Here is a tiny trained network, its code and every weight. The questions are about switching its units off for an input and a target symbol, where a switched-off unit gives its printed mean instead of its output.

import numpy as np


def w(rows, s, z=0):
    codes = np.array(rows[::2]) - 128.0
    scale = np.full(codes.shape[1], s)
    scale[-1] = z or s
    return codes * scale


def f(y):
    return y / 2 * (1 + np.tanh(0.7978845608 * (y + 0.044715 * y**3)))


def softmax(a):
    e = np.exp(a - a.max(-1, keepdims=True))
    return e / e.sum(-1, keepdims=True)


def log_softmax(a):
    a = a - a.max(-1, keepdims=True)
    return a - np.log(np.exp(a).sum(-1, keepdims=True))


def net(x, mask):
    ids = ['ΛΦαβγεζμπστ'.index(c) for c in x.split()]
    T = len(ids)
    res = E[ids] + P[:T]
    u = 0
    for l in range(2):
        r = res
        for j in range(2):
            rows = slice(2 * j, 2 * j + 2)
            q, k, v = (r @ M[l][rows].T for M in (Q, K, V))
            z = softmax(np.where(np.tri(T) > 0, q @ k.T / 2**0.5, -1e9)) @ v
            o = O[l][rows]
            res = res + np.where(mask[u + j], z, o[:, -1]) @ o[:, :-1]
        u += 2
        y = f(res @ A[l][:, :-1].T + A[l][:, -1])
        res = res + np.where(mask[u : u + 4], y, B[l][:, -1]) @ B[l][:, :-1]
        u += 4
    return log_softmax(res[-1] @ U[:, :-1].T + U[:, -1])


Q, K, V, O, A, B = {}, {}, {}, {}, {}, {}
E = w([
[22,185,33,161,178,186,219],'Λ',
[118,105,191,119,205,48,194],'Φ',
[102,120,106,251,67,64,160],'α',
[82,193,106,37,74,91,132],'β',
[213,123,150,58,199,120,205],'γ',
[164,195,109,136,186,127,23],'ε',
[177,185,210,111,62,147,63],'ζ',
[10,115,168,47,112,143,66],'μ',
[176,143,65,95,95,43,105],'π',
[202,76,141,174,174,187,51],'σ',
[127,19,78,22,120,171,139],'τ',
],0.019)
P = w([
[167,94,153,48,55,93,75],'0',
[141,118,148,85,91,67,60],'1',
[136,128,130,96,101,34,81],'2',
[128,130,121,96,93,18,83],'3',
[115,142,141,115,101,10,82],'4',
[116,141,103,109,128,24,109],'5',
[114,155,126,127,109,35,112],'6',
[113,149,108,137,117,2,120],'7',
[135,151,111,141,111,4,137],'8',
[131,158,106,150,95,18,144],'9',
[123,181,113,147,102,30,148],'10',
[141,171,120,161,90,12,150],'11',
[136,179,88,157,88,35,150],'12',
[133,165,100,163,82,25,156],'13',
],0.0039)
Q[0] = w([
[77,109,125,31,125,1,185],'L0H1',
[51,163,57,53,130,38,220],'L0H1',
[109,136,220,67,90,44,177],'L0H2',
[59,175,117,91,26,7,222],'L0H2',
],0.0094)
K[0] = w([
[129,179,28,203,139,118,203],'L0H1',
[119,161,60,237,141,71,178],'L0H1',
[116,114,107,192,75,108,183],'L0H2',
[40,181,98,221,110,99,248],'L0H2',
],0.011)
V[0] = w([
[96,79,162,192,59,146,176],'L0H1',
[169,77,202,63,135,65,89],'L0H1',
[112,132,113,255,66,181,170],'L0H2',
[145,152,84,121,183,247,123],'L0H2',
],0.0037)
O[0] = w([
[212,174,8,181,143,120,141,175],'L0H1',
[134,125,212,139,64,165,254,67],'L0H1',
[188,95,70,161,109,69,111,203],'L0H2',
[136,196,24,181,169,120,182,3],'L0H2',
],0.005,0.0031)
A[0] = w([
[108,109,128,66,132,211,154,119],'L0N1',
[114,161,228,170,102,68,120,4],'L0N2',
[215,127,181,177,82,126,48,49],'L0N3',
[254,98,64,133,165,149,122,2],'L0N4',
],0.0096,0.0029)
B[0] = w([
[98,37,104,147,114,73,102,191],'L0N1',
[196,88,80,100,123,175,128,215],'L0N2',
[127,125,40,130,187,189,125,252],'L0N3',
[96,87,254,144,145,186,45,227],'L0N4',
],0.0088,0.0036)
Q[1] = w([
[116,143,222,207,78,204,153],'L1H1',
[97,125,217,129,181,128,231],'L1H1',
[70,177,122,136,65,101,69],'L1H2',
[35,173,146,117,4,135,136],'L1H2',
],0.013)
K[1] = w([
[114,54,173,63,145,223,5],'L1H1',
[142,85,176,37,184,97,100],'L1H1',
[163,122,141,45,91,116,50],'L1H2',
[135,124,104,49,140,129,76],'L1H2',
],0.015)
V[1] = w([
[140,172,111,1,124,203,203],'L1H1',
[144,132,169,97,105,107,61],'L1H1',
[78,151,67,139,192,150,179],'L1H2',
[149,116,123,198,19,119,127],'L1H2',
],0.0055)
O[1] = w([
[87,126,49,15,196,117,126,2],'L1H1',
[178,66,25,1,71,189,140,40],'L1H1',
[44,119,89,86,192,59,90,79],'L1H2',
[107,106,143,154,74,51,100,145],'L1H2',
],0.0061,0.0035)
A[1] = w([
[181,119,95,81,119,64,140,116],'L1N1',
[186,235,111,147,127,120,127,148],'L1N2',
[171,100,158,157,72,113,117,1],'L1N3',
[104,102,127,78,106,254,180,102],'L1N4',
],0.0097,0.0056)
B[1] = w([
[126,220,196,247,90,81,138,228],'L1N1',
[167,35,81,30,162,40,63,253],'L1N2',
[98,103,142,37,110,251,242,188],'L1N3',
[53,132,80,228,144,128,254,197],'L1N4',
],0.0068,0.0057)
U = w([
[113,169,34,154,189,153,124,82],'Λ',
[146,127,224,173,220,76,197,82],'Φ',
[141,43,64,211,105,87,135,2],'α',
[147,210,111,57,50,75,124,134],'β',
[186,98,223,43,220,134,176,119],'γ',
[100,146,108,121,242,93,27,159],'ε',
[205,114,51,43,158,189,97,107],'ζ',
[2,203,183,129,83,178,85,191],'μ',
[219,77,209,188,47,93,28,227],'π',
[126,146,165,211,172,198,81,126],'σ',
[71,9,131,86,129,107,97,25],'τ',
],0.0074,0.0063)

Each question gives the input, a string of symbols that net reads in full, and the target symbol t.
The units are the heads (2 rows each of Q, K, V and O) and the neurons (one row each of A and B). Each row of codes is followed by its name. A weight is (code - 128) times the scale printed after its matrix; where a second scale follows, it is the last column's (O, A, B and U).
mask holds one flag per unit, layer by layer, with each layer's heads first. A switched-off unit (its flag False) gives its mean, the last column of its rows in O or B, instead of its output. The means were averaged over made-up inputs and are rounded, as every weight is.
A unit's drop is (log p(t) with every unit on - log p(t) with that unit switched off) / (log p(t) with every unit on - log p(t) with every unit switched off).
The circuit of an input: a set's keep is (log p(t) with only the set's units on - log p(t) with every unit switched off) / (log p(t) with every unit on - log p(t) with every unit switched off). Starting from all 12 units, units are removed one at a time, each time the one whose removal leaves the highest keep (on an exact tie, the one counted first), for as long as the keep stays at least 0.8.
circuit, biggest first: the units of the circuit, biggest drop first
unit that matters most: the unit with the biggest drop
k most important neurons: the k neurons with the biggest drops, biggest first
k most important neurons of layer l: the k neurons of layer l with the biggest drops, biggest first
which heads matter: for each layer, one digit per head in row order, 1 if its drop is at least 0.15 and else 0, layers parted by /
drop when u is switched off: that unit's drop, to one decimal
input β π β ζ π π Λ ζ β, target ε: 2 most important neurons -> (L1N2, L1N3)
input ζ β μ, target τ: circuit, biggest first -> (L0N1, L1H1)
input γ α β Φ, target π: unit that matters most -> L0H2
input β ζ β π π π ε π π π π α Λ π, target ε: which heads matter -> 11 / 10
input Λ Φ γ γ ζ α π π α Φ, target π: circuit, biggest first -> (L0H1, L0H2, L1H2, L1H1)
input π ε π μ π τ Φ π π σ, target σ: circuit, biggest first -> (L0N4, L0N3, L1N2)
input Λ π π β τ π Φ γ, target ε: circuit, biggest first -> (L1H2, L0H1)
input β π ζ μ Φ π τ ε ε, target ζ: circuit, biggest first -> (L1H1, L1N1, L0N3)
input α π β τ μ τ γ Λ β τ τ ζ, target ε: circuit, biggest first -> (L0N3, L0H2, L1H1)
input Φ Λ ζ π Φ β σ π γ Φ π, target ε: circuit, biggest first -> (L1H1, L0H1)
input ε β π τ π τ β τ Φ π π β π ζ, target Λ: 2 most important neurons of layer 0 -> (L0N3, L0N2)
input ζ ζ β π σ β τ, target α: circuit, biggest first -> (L1N4, L1H1, L1H2)
input π π β ζ, target Λ: which heads matter -> 00 / 10
input σ α β γ ζ π μ τ τ ζ, target ζ: circuit, biggest first -> (L0N2, L0N3)
input τ π μ β τ Λ τ Φ β α γ, target π: unit that matters most -> L0H1
input Φ σ α β β σ Λ π γ, target ε: which heads matter -> 11 / 01
input β π τ, target α: 2 most important neurons -> (L1N4, L1N1)
input Φ σ ζ μ β π π π μ, target τ: 3 most important neurons -> (L0N1, L1N1, L0N2)
input μ β β α ζ π γ ε Φ Φ μ π ζ, target ζ: 2 most important neurons -> (L0N2, L1N1)
input γ β ε β π α π β ε π γ, target π: unit that matters most -> L1H2
input ζ α β π τ π α β β β β β τ μ, target π: drop when L1N4 is switched off -> 0.2
input τ Φ τ Φ π μ π π β Λ τ, target ε: drop when L0H2 is switched off -> 0.1
input β β Φ Λ, target ε: drop when L0H2 is switched off -> 0.2
input β μ τ μ σ, target σ: drop when L0N3 is switched off -> 0.2
